Here is a tiny trained network, its code and every weight. The questions are about switching its units off for an input and a target symbol, where a switched-off unit gives its printed mean instead of its output.

import numpy as np


def w(rows, s, z=0):
    codes = np.array(rows[::2]) - 128.0
    scale = np.full(codes.shape[1], s)
    scale[-1] = z or s
    return codes * scale


def norm(h):
    return h / np.sqrt((h * h).mean(-1, keepdims=True) + 1e-5)


def f(y):
    return y / 2 * (1 + np.tanh(0.7978845608 * (y + 0.044715 * y**3)))


def softmax(a):
    e = np.exp(a - a.max(-1, keepdims=True))
    return e / e.sum(-1, keepdims=True)


def log_softmax(a):
    a = a - a.max(-1, keepdims=True)
    return a - np.log(np.exp(a).sum(-1, keepdims=True))


def net(x, mask):
    ids = ['ΛΩγδεφ'.index(c) for c in x.split()]
    T = len(ids)
    res = E[ids] + P[:T]
    u = 0
    for l in range(2):
        q, k, v = (norm(res) @ M[l].T for M in (Q, K, V))
        z = softmax(np.where(np.tri(T) > 0, q @ k.T / 4**0.5, -1e9)) @ v
        res = res + np.where(mask[u], z, O[l][:, -1]) @ O[l][:, :-1]
        u += 1
        y = f(norm(res) @ A[l][:, :-1].T + A[l][:, -1])
        res = res + np.where(mask[u : u + 12], y, B[l][:, -1]) @ B[l][:, :-1]
        u += 12
    return log_softmax(norm(res)[-1] @ U[:, :-1].T + U[:, -1])


Q, K, V, O, A, B = {}, {}, {}, {}, {}, {}
E = w([
[77,85,134,93,97],'Λ',
[98,126,74,168,166],'Ω',
[141,109,128,138,86],'γ',
[115,147,136,2,156],'δ',
[120,74,52,123,113],'ε',
[131,135,134,115,119],'φ',
],0.025)
P = w([
[189,129,141,223,254],'0',
[146,98,228,54,191],'1',
[78,119,136,42,74],'2',
[117,87,142,58,137],'3',
[108,77,115,56,119],'4',
[138,44,119,66,142],'5',
[109,87,105,46,83],'6',
[118,49,104,32,113],'7',
],0.0055)
Q[0] = w([
[255,137,79,141,101],'0.h0',
[234,222,126,199,191],'0.h0',
[128,92,34,249,76],'0.h0',
[52,128,137,64,212],'0.h0',
],0.0054)
K[0] = w([
[18,126,190,207,70],'0.h0',
[1,156,252,198,203],'0.h0',
[47,146,100,225,180],'0.h0',
[170,173,63,74,157],'0.h0',
],0.0066)
V[0] = w([
[46,87,194,121,117],'0.h0',
[74,153,92,161,141],'0.h0',
[64,125,161,160,168],'0.h0',
[110,98,168,246,76],'0.h0',
],0.012)
O[0] = w([
[1,135,192,144,65,241],'0.h0',
[106,87,131,122,200,87],'0.h0',
[89,134,180,85,176,111],'0.h0',
[209,37,210,192,200,2],'0.h0',
],0.0085,0.006)
A[0] = w([
[77,224,106,253,175,167],'0.n0',
[117,102,172,116,144,132],'0.n1',
[85,123,68,115,155,7],'0.n2',
[61,183,106,140,144,133],'0.n3',
[145,169,122,130,142,84],'0.n4',
[141,200,175,61,180,149],'0.n5',
[178,166,147,114,131,38],'0.n6',
[175,207,126,140,120,90],'0.n7',
[134,78,126,115,123,90],'0.n8',
[119,173,142,86,108,114],'0.n9',
[120,137,148,64,159,199],'0.n10',
[164,202,184,138,55,48],'0.n11',
],0.016,0.0019)
B[0] = w([
[14,209,87,128,146,164],'0.n0',
[53,100,126,84,107,149],'0.n1',
[174,109,64,106,75,222],'0.n2',
[128,113,147,87,60,253],'0.n3',
[161,179,128,109,149,115],'0.n4',
[153,250,39,111,136,149],'0.n5',
[190,156,158,103,121,118],'0.n6',
[164,114,148,74,115,132],'0.n7',
[105,104,86,147,132,154],'0.n8',
[132,85,167,90,113,228],'0.n9',
[92,103,113,85,123,183],'0.n10',
[95,206,106,157,33,183],'0.n11',
],0.018,0.0065)
Q[1] = w([
[159,183,45,103,115],'1.h0',
[176,129,250,160,172],'1.h0',
[136,196,85,85,132],'1.h0',
[93,131,111,92,42],'1.h0',
],0.013)
K[1] = w([
[126,62,203,82,190],'1.h0',
[57,101,54,133,23],'1.h0',
[123,57,185,122,121],'1.h0',
[132,173,151,239,251],'1.h0',
],0.011)
V[1] = w([
[214,119,209,102,175],'1.h0',
[95,90,200,76,7],'1.h0',
[38,186,233,117,244],'1.h0',
[75,63,151,226,160],'1.h0',
],0.013)
O[1] = w([
[174,23,145,130,119,3],'1.h0',
[117,125,252,173,218,237],'1.h0',
[207,139,151,45,204,146],'1.h0',
[80,150,180,45,105,75],'1.h0',
],0.014,0.006)
A[1] = w([
[220,163,80,157,218,158],'1.n0',
[158,137,202,154,173,77],'1.n1',
[116,162,69,88,81,100],'1.n2',
[31,130,99,167,171,171],'1.n3',
[143,144,124,117,178,68],'1.n4',
[85,228,141,170,81,120],'1.n5',
[214,103,177,220,102,4],'1.n6',
[191,201,148,143,77,78],'1.n7',
[81,186,201,106,213,145],'1.n8',
[177,125,173,133,67,120],'1.n9',
[92,105,168,253,118,186],'1.n10',
[163,75,136,157,159,50],'1.n11',
],0.016,0.0026)
B[1] = w([
[147,125,145,130,2,136],'1.n0',
[175,109,132,97,161,157],'1.n1',
[115,107,167,129,221,210],'1.n2',
[101,119,171,169,87,183],'1.n3',
[118,131,128,146,93,127],'1.n4',
[163,139,188,161,174,208],'1.n5',
[96,143,168,180,239,133],'1.n6',
[191,110,123,134,108,146],'1.n7',
[174,116,72,163,17,252],'1.n8',
[108,81,139,138,77,141],'1.n9',
[197,123,128,78,230,172],'1.n10',
[95,162,152,94,154,127],'1.n11',
],0.023,0.012)
U = w([
[38,197,116,231,111,44],'Λ',
[81,2,234,103,143,194],'Ω',
[223,69,47,171,124,33],'γ',
[203,169,225,150,47,249],'δ',
[179,127,201,212,223,89],'ε',
[129,191,134,60,153,42],'φ',
],0.0068,0.0013)

Each question gives the input, a string of symbols that net reads in full, and the target symbol t.
The units are the heads (4 rows each of Q, K, V and O) and the neurons (one row each of A and B). Each row of codes is followed by its name. A weight is (code - 128) times the scale printed after its matrix; where a second scale follows, it is the last column's (O, A, B and U).
mask holds one flag per unit, layer by layer, with each layer's heads first. A switched-off unit (its flag False) gives its mean, the last column of its rows in O or B, instead of its output. The means were averaged over made-up inputs and are rounded, as every weight is.
A unit's drop is (log p(t) with every unit on - log p(t) with that unit switched off) / (log p(t) with every unit on - log p(t) with every unit switched off).
The circuit of an input: a set's keep is (log p(t) with only the set's units on - log p(t) with every unit switched off) / (log p(t) with every unit on - log p(t) with every unit switched off). Starting from the 12 units with the biggest drops (on a tie, the unit counted first), units are removed one at a time, each time the one whose removal leaves the highest keep (on an exact tie, the one counted first), for as long as the keep stays at least 0.8.
circuit, biggest first: the units of the circuit, biggest drop first
most important unit: the unit with the biggest drop
top k neurons: the k neurons with the biggest drops, biggest first
top k neurons in layer l: the k neurons of layer l with the biggest drops, biggest first
drop when u is switched off: that unit's drop, to one decimal
input γ ε Λ φ, target Ω: top 2 neurons -> [1.n8; 1.n2]
input ε Ω δ, target Λ: most important unit -> 1.h0
input Ω Λ Λ φ Λ Λ, target φ: circuit, biggest first -> [1.h0; 0.n0]
input δ γ φ Ω Λ Ω, target ε: top 3 neurons -> [0.n2; 1.n10; 1.n5]
input γ γ δ Λ ε γ, target Ω: circuit, biggest first -> [0.h0; 1.h0; 1.n8]
input Ω Λ Λ Ω, target φ: circuit, biggest first -> [1.h0; 0.h0; 0.n0]
input ε Λ Ω Ω γ φ Ω Λ, target Λ: top 2 neurons in layer 0 -> [0.n9; 0.n3]
input Ω Λ Λ ε Λ Ω, target φ: circuit, biggest first -> [0.h0; 1.h0; 0.n0]
input Λ φ ε Λ γ γ, target ε: top 2 neurons -> [1.n10; 0.n0]
input δ φ Λ Λ ε φ ε, target ε: top 2 neurons -> [1.n10; 1.n8]
input ε δ φ Ω φ ε Λ ε, target Λ: top 2 neurons in layer 0 -> [0.n3; 0.n9]
input ε Ω Λ φ, target Λ: top 2 neurons in layer 0 -> [0.n2; 0.n3]
input γ φ ε, target Ω: top 2 neurons in layer 0 -> [0.n5; 0.n2]
input ε γ Λ, target Λ: most important unit -> 0.h0
input δ Λ ε ε Ω φ Λ, target ε: top 2 neurons in layer 0 -> [0.n2; 0.n3]
input Ω φ γ ε ε, target φ: top 2 neurons in layer 1 -> [1.n8; 1.n2]
input γ γ Λ ε ε Ω Ω, target Ω: top 3 neurons in layer 0 -> [0.n5; 0.n11; 0.n2]
input ε Λ Λ γ, target Λ: top 2 neurons in layer 0 -> [0.n3; 0.n9]
input φ Λ Λ φ Λ δ, target γ: drop when 1.h0 is switched off -> 1.2
input δ Λ γ φ Λ φ Λ φ, target ε: circuit, biggest first -> [1.h0]
input ε Λ Ω δ γ Ω, target Λ: drop when 0.h0 is switched off -> 0.7
input Ω Λ Ω Λ ε φ, target φ: drop when 0.h0 is switched off -> 0.7
